Here is a tiny trained network, its code and every weight. The questions are about switching its units off for an input and a target symbol, where a switched-off unit gives its printed mean instead of its output.

import numpy as np


def w(rows, s, z=0):
    codes = np.array(rows[::2]) - 128.0
    scale = np.full(codes.shape[1], s)
    scale[-1] = z or s
    return codes * scale


def norm(h):
    return h / np.sqrt((h * h).mean(-1, keepdims=True) + 1e-5)


def f(y):
    return y / 2 * (1 + np.tanh(0.7978845608 * (y + 0.044715 * y**3)))


def softmax(a):
    e = np.exp(a - a.max(-1, keepdims=True))
    return e / e.sum(-1, keepdims=True)


def log_softmax(a):
    a = a - a.max(-1, keepdims=True)
    return a - np.log(np.exp(a).sum(-1, keepdims=True))


def net(x, mask):
    ids = ['Θγδεζμστψ'.index(c) for c in x.split()]
    T = len(ids)
    res = E[ids] + P[:T]
    r = norm(res)
    for j in range(2):
        rows = slice(3 * j, 3 * j + 3)
        q, k, v = (r @ M[0][rows].T for M in (Q, K, V))
        z = softmax(np.where(np.tri(T) > 0, q @ k.T / 3**0.5, -1e9)) @ v
        o = O[0][rows]
        res = res + np.where(mask[j], z, o[:, -1]) @ o[:, :-1]
    y = f(norm(res) @ A[0][:, :-1].T + A[0][:, -1])
    res = res + np.where(mask[2:14], y, B[0][:, -1]) @ B[0][:, :-1]
    return log_softmax(norm(res)[-1] @ U[:, :-1].T + U[:, -1])


Q, K, V, O, A, B = {}, {}, {}, {}, {}, {}
E = w([
[171,167,184],'Θ',
[49,252,137],'γ',
[108,128,78],'δ',
[110,151,69],'ε',
[102,223,169],'ζ',
[23,31,108],'μ',
[116,162,192],'σ',
[170,132,98],'τ',
[160,112,69],'ψ',
],0.019)
P = w([
[48,226,52],'0',
[127,216,133],'1',
[154,199,178],'2',
[171,187,199],'3',
[203,160,210],'4',
[225,162,217],'5',
[253,159,182],'6',
],0.0039)
Q[0] = w([
[2,189,74],'head 0',
[164,201,90],'head 0',
[195,139,162],'head 0',
[195,187,121],'head 1',
[179,152,133],'head 1',
[117,43,176],'head 1',
],0.015)
K[0] = w([
[147,253,59],'head 0',
[192,126,99],'head 0',
[120,9,102],'head 0',
[84,76,145],'head 1',
[107,97,131],'head 1',
[131,187,41],'head 1',
],0.013)
V[0] = w([
[168,90,126],'head 0',
[74,97,167],'head 0',
[235,141,136],'head 0',
[199,149,44],'head 1',
[153,248,147],'head 1',
[136,133,120],'head 1',
],0.013)
O[0] = w([
[116,179,74,54],'head 0',
[110,174,186,77],'head 0',
[87,110,40,97],'head 0',
[120,206,7,92],'head 1',
[254,187,61,254],'head 1',
[134,138,116,127],'head 1',
],0.012,0.0072)
A[0] = w([
[115,97,205,134],'neuron 0',
[146,144,175,103],'neuron 1',
[80,112,179,109],'neuron 2',
[159,92,74,192],'neuron 3',
[85,160,166,83],'neuron 4',
[198,174,153,116],'neuron 5',
[127,8,136,197],'neuron 6',
[66,141,113,101],'neuron 7',
[81,7,78,216],'neuron 8',
[144,81,182,117],'neuron 9',
[73,187,114,108],'neuron 10',
[69,155,82,252],'neuron 11',
],0.016,0.0037)
B[0] = w([
[123,136,65,194],'neuron 0',
[104,128,108,163],'neuron 1',
[158,181,128,172],'neuron 2',
[84,153,167,203],'neuron 3',
[123,170,144,143],'neuron 4',
[86,70,121,254],'neuron 5',
[108,64,34,180],'neuron 6',
[129,127,172,123],'neuron 7',
[89,6,50,178],'neuron 8',
[112,92,93,168],'neuron 9',
[190,139,163,129],'neuron 10',
[90,86,156,156],'neuron 11',
],0.021,0.0078)
U = w([
[84,189,110,134],'Θ',
[140,162,182,28],'γ',
[161,175,128,3],'δ',
[139,136,67,111],'ε',
[250,116,144,194],'ζ',
[110,103,214,105],'μ',
[127,36,178,193],'σ',
[66,84,155,104],'τ',
[114,131,93,235],'ψ',
],0.017,0.0054)

Each question gives the input, a string of symbols that net reads in full, and the target symbol t.
The units are the heads (3 rows each of Q, K, V and O) and the neurons (one row each of A and B). Each row of codes is followed by its name. A weight is (code - 128) times the scale printed after its matrix; where a second scale follows, it is the last column's (O, A, B and U).
mask holds one flag per unit, heads first, then neurons. A switched-off unit (its flag False) gives its mean, the last column of its rows in O or B, instead of its output. The means were averaged over made-up inputs and are rounded, as every weight is.
A unit's drop is (log p(t) with every unit on - log p(t) with that unit switched off) / (log p(t) with every unit on - log p(t) with every unit switched off).
The circuit of an input: a set's keep is (log p(t) with only the set's units on - log p(t) with every unit switched off) / (log p(t) with every unit on - log p(t) with every unit switched off). Starting from the 12 units with the biggest drops (on a tie, the unit counted first), units are removed one at a time, each time the one whose removal leaves the highest keep (on an exact tie, the one counted first), for as long as the keep stays at least 0.8.
units of the circuit, in order: the units of the circuit, biggest drop first
most important unit: the unit with the biggest drop
top k neurons: the k neurons with the biggest drops, biggest first
heads that matter: for each layer, one digit per head in row order, 1 if its drop is at least 0.15 and else 0, layers parted by /
drop of u: that unit's drop, to one decimal
input ζ δ δ ζ ε, target ζ: heads that matter : 01
input γ μ σ γ ζ ζ ζ, target Θ: top 2 neurons : neuron 0; neuron 8
input μ Θ ζ ζ, target Θ: heads that matter : 01
input ζ δ ε δ δ, target Θ: units of the circuit, in order : neuron 3; neuron 8; neuron 6
input μ ζ δ ζ δ Θ, target μ: most important unit : head 0
input ζ δ γ, target ζ: units of the circuit, in order : head 1; neuron 3; neuron 0; head 0
input δ ε ζ, target ζ: heads that matter : 01
input ε ζ ζ σ δ, target σ: units of the circuit, in order : neuron 5; neuron 0; head 1; neuron 3
input ζ δ Θ, target ζ: top 3 neurons : neuron 8; neuron 6; neuron 0
input ζ ζ σ Θ σ δ, target σ: top 2 neurons : neuron 5; neuron 0
input ζ δ ε, target ζ: heads that matter : 11
input γ ε ε Θ ζ ε ζ, target ζ: units of the circuit, in order : head 1; neuron 0
input σ μ ψ δ τ, target τ: top 2 neurons : neuron 0; neuron 8
input ζ ε Θ, target ζ: units of the circuit, in order : neuron 6
input δ Θ σ δ γ, target σ: top 4 neurons : neuron 5; neuron 2; neuron 0; neuron 3
input ζ σ ζ γ, target σ: top 3 neurons : neuron 5; neuron 2; neuron 3
input δ σ ζ ε, target σ: top 3 neurons : neuron 5; neuron 2; neuron 0
input ζ γ ζ ε δ, target ζ: drop of neuron 8 : 0.4
input ζ ζ γ, target ζ: drop of neuron 6 : 0.1
input ε ε σ ζ ε, target σ: drop of neuron 9 : 0.0
